Below are the code and all the weights of a small trained network. Each question names an input and a class and asks about switching units off, where a switched-off unit gives its printed mean instead of its output.

import numpy as np


def w(rows, s, z=0):
    codes = np.array(rows[::2]) - 128.0
    scale = np.full(codes.shape[1], s)
    scale[-1] = z or s
    return codes * scale


def f(y):
    return np.maximum(y, 0)


def log_softmax(a):
    a = a - a.max(-1, keepdims=True)
    return a - np.log(np.exp(a).sum(-1, keepdims=True))


def net(x, mask):
    res = np.array(x, float).reshape(1, 5) / 4 @ E
    y = f(res @ A[0][:, :-1].T + A[0][:, -1])
    res = res + np.where(mask, y, B[0][:, -1]) @ B[0][:, :-1]
    return log_softmax(res[-1] @ U[:, :-1].T + U[:, -1])


A, B = {}, {}
E = w([
[128,127,128],'x0',
[129,127,128],'x1',
[211,35,57],'x2',
[255,157,252],'x3',
[59,5,187],'x4',
],0.0072)
A[0] = w([
[104,71,172,50],'N1',
[92,102,182,68],'N2',
[186,12,98,56],'N3',
[106,99,194,147],'N4',
[78,105,89,84],'N5',
[170,85,244,152],'N6',
[129,220,105,68],'N7',
[129,164,114,48],'N8',
[92,151,154,44],'N9',
[229,65,21,67],'N10',
[107,54,193,9],'N11',
[197,136,151,225],'N12',
[104,196,52,250],'N13',
[107,18,170,48],'N14',
[144,78,96,55],'N15',
[41,57,211,106],'N16',
[190,85,80,49],'N17',
[194,154,181,2],'N18',
[60,106,42,211],'N19',
[93,180,182,51],'N20',
[199,115,177,128],'N21',
[58,19,153,121],'N22',
[33,204,189,33],'N23',
[23,66,223,62],'N24',
[84,142,97,232],'N25',
[199,147,147,195],'N26',
[112,83,170,44],'N27',
[96,113,114,91],'N28',
[112,115,152,89],'N29',
[125,221,94,91],'N30',
[138,180,175,190],'N31',
[166,179,194,195],'N32',
[244,64,230,132],'N33',
[64,212,159,67],'N34',
[112,78,150,10],'N35',
[122,96,48,171],'N36',
],0.011,0.004)
B[0] = w([
[183,177,104,174],'N1',
[144,155,81,169],'N2',
[121,211,168,206],'N3',
[180,112,68,191],'N4',
[71,157,68,184],'N5',
[59,123,65,235],'N6',
[174,164,95,182],'N7',
[169,166,141,141],'N8',
[82,189,192,150],'N9',
[84,219,255,210],'N10',
[158,165,125,183],'N11',
[99,99,70,206],'N12',
[148,83,77,228],'N13',
[148,178,91,210],'N14',
[90,203,135,159],'N15',
[179,164,82,244],'N16',
[87,253,189,168],'N17',
[112,175,81,175],'N18',
[103,129,66,252],'N19',
[134,162,156,177],'N20',
[103,136,90,196],'N21',
[159,132,104,248],'N22',
[65,177,204,217],'N23',
[181,140,133,242],'N24',
[136,81,73,205],'N25',
[111,74,62,199],'N26',
[127,177,120,161],'N27',
[95,141,125,157],'N28',
[174,145,95,144],'N29',
[234,160,102,188],'N30',
[83,76,79,201],'N31',
[106,104,90,220],'N32',
[66,137,73,255],'N33',
[62,186,170,201],'N34',
[157,179,142,151],'N35',
[101,87,114,203],'N36',
],0.0065,0.0085)
U = w([
[47,78,44,8],'0',
[69,184,179,103],'1',
[247,142,72,80],'2',
[109,91,88,254],'3',
[107,90,89,250],'4',
[147,6,117,154],'5',
[202,61,211,29],'6',
],0.013,0.0082)

Each question gives the input, the list of numbers given to net, and the class t.
The units are the neurons (one row each of A and B). Each row of codes is followed by its name. A weight is (code - 128) times the scale printed after its matrix; where a second scale follows, it is the last column's (A, B and U).
mask holds one flag per neuron, in row order. A switched-off neuron (its flag False) gives its mean, the last column of its row in B, instead of its output. The means were averaged over made-up inputs and are rounded, as every weight is.
A unit's drop is (log p(t) with every unit on - log p(t) with that unit switched off) / (log p(t) with every unit on - log p(t) with every unit switched off).
The circuit of an input: a set's keep is (log p(t) with only the set's units on - log p(t) with every unit switched off) / (log p(t) with every unit on - log p(t) with every unit switched off). Starting from the 12 units with the biggest drops (on a tie, the unit counted first), units are removed one at a time, each time the one whose removal leaves the highest keep (on an exact tie, the one counted first), for as long as the keep stays at least 0.8.
units of the circuit, in order: the units of the circuit, biggest drop first
k most important neurons: the k neurons with the biggest drops, biggest first
drop of u: that unit's drop, to one decimal
input [3,-1,-7,-3,-8], class 2: units of the circuit, in order -> [N30]
input [-7,5,7,0,-5], class 1: 2 most important neurons -> [N10 N17]
input [-1,1,7,3,-7], class 1: 2 most important neurons -> [N10 N17]
input [6,1,8,4,7], class 1: units of the circuit, in order -> [N10 N3]
input [3,-6,6,3,6], class 1: units of the circuit, in order -> [N3 N10]
input [-4,0,8,5,2], class 1: units of the circuit, in order -> [N10 N17]
input [3,1,-7,3,8], class 2: units of the circuit, in order -> [N16 N24]
input [-4,-7,-2,7,5], class 0: 2 most important neurons -> [N6 N33]
input [2,8,-6,2,8], class 2: 3 most important neurons -> [N16 N24 N4]
input [0,-1,7,-3,3], class 1: drop of N10 -> 0.2
input [-1,0,7,4,0], class 1: drop of N10 -> 0.4
input [3,8,-3,-5,8], class 2: drop of N16 -> 0.1
input [2,3,8,1,-8], class 1: drop of N10 -> 0.7
input [6,7,7,7,4], class 0: units of the circuit, in order -> [N33]
input [2,4,5,7,4], class 0: units of the circuit, in order -> [N33 N6]
